Below are the code and all the weights of a small trained network. Each question names an input and a class and asks about switching units off, where a switched-off unit gives its printed mean instead of its output.

import numpy as np


def w(rows, s, z=0):
    codes = np.array(rows[::2]) - 128.0
    scale = np.full(codes.shape[1], s)
    scale[-1] = z or s
    return codes * scale


def f(y):
    return np.maximum(y, 0)


def log_softmax(a):
    a = a - a.max(-1, keepdims=True)
    return a - np.log(np.exp(a).sum(-1, keepdims=True))


def net(x, mask):
    res = np.array(x, float).reshape(1, 6) / 4 @ E
    y = f(res @ A[0][:, :-1].T + A[0][:, -1])
    res = res + np.where(mask, y, B[0][:, -1]) @ B[0][:, :-1]
    return log_softmax(res[-1] @ U[:, :-1].T + U[:, -1])


A, B = {}, {}
E = w([
[207,144,110],'x0',
[102,39,238],'x1',
[179,196,43],'x2',
[79,254,158],'x3',
[13,105,103],'x4',
[19,112,57],'x5',
],0.0059)
A[0] = w([
[111,118,85,77],'n0',
[176,111,225,130],'n1',
[154,160,158,252],'n2',
[181,162,201,254],'n3',
[146,135,43,123],'n4',
[171,74,69,114],'n5',
[73,112,157,141],'n6',
[129,96,61,94],'n7',
[50,104,173,238],'n8',
[148,88,180,74],'n9',
[69,146,194,233],'n10',
[150,120,178,101],'n11',
[130,26,175,147],'n12',
[85,244,69,46],'n13',
],0.011,0.0053)
B[0] = w([
[33,105,163,143],'n0',
[113,29,89,214],'n1',
[240,154,128,225],'n2',
[241,77,145,254],'n3',
[51,123,11,184],'n4',
[70,61,76,176],'n5',
[134,42,62,183],'n6',
[77,62,96,157],'n7',
[196,36,66,246],'n8',
[95,87,23,168],'n9',
[208,97,105,229],'n10',
[119,56,58,162],'n11',
[92,1,61,232],'n12',
[48,208,178,198],'n13',
],0.0072,0.0076)
U = w([
[226,114,162,177],'0',
[85,65,105,141],'1',
[70,254,222,2],'2',
],0.0084,0.0052)

Each question gives the input, the list of numbers given to net, and the class t.
The units are the neurons (one row each of A and B). Each row of codes is followed by its name. A weight is (code - 128) times the scale printed after its matrix; where a second scale follows, it is the last column's (A, B and U).
mask holds one flag per neuron, in row order. A switched-off neuron (its flag False) gives its mean, the last column of its row in B, instead of its output. The means were averaged over made-up inputs and are rounded, as every weight is.
A unit's drop is (log p(t) with every unit on - log p(t) with that unit switched off) / (log p(t) with every unit on - log p(t) with every unit switched off).
The circuit of an input: a set's keep is (log p(t) with only the set's units on - log p(t) with every unit switched off) / (log p(t) with every unit on - log p(t) with every unit switched off). Starting from the 12 units with the biggest drops (on a tie, the unit counted first), units are removed one at a time, each time the one whose removal leaves the highest keep (on an exact tie, the one counted first), for as long as the keep stays at least 0.8.
circuit, biggest first: the units of the circuit, biggest drop first
top k neurons: the k neurons with the biggest drops, biggest first
drop of u: that unit's drop, to one decimal
input [-3,-6,4,3,8,3], class 2: circuit, biggest first -> [n13, n12]
input [-4,3,-4,-5,-8,-8], class 1: circuit, biggest first -> [n12]
input [6,3,-3,-7,-8,4], class 1: circuit, biggest first -> [n12, n5]
input [6,-4,5,5,0,-1], class 2: circuit, biggest first -> [n13, n8, n12]
input [-6,-6,-2,8,-8,1], class 2: circuit, biggest first -> [n13, n8]
input [4,5,6,6,2,5], class 2: top 2 neurons -> [n13, n12]
input [-6,1,8,8,6,7], class 2: top 3 neurons -> [n13, n12, n1]
input [7,3,-2,6,0,7], class 0: drop of n9 -> 0.1
input [3,3,-1,8,-1,4], class 0: drop of n12 -> 0.1
input [-3,2,8,3,5,0], class 2: drop of n13 -> 0.2
input [-4,-3,7,4,6,-6], class 2: drop of n13 -> 0.2
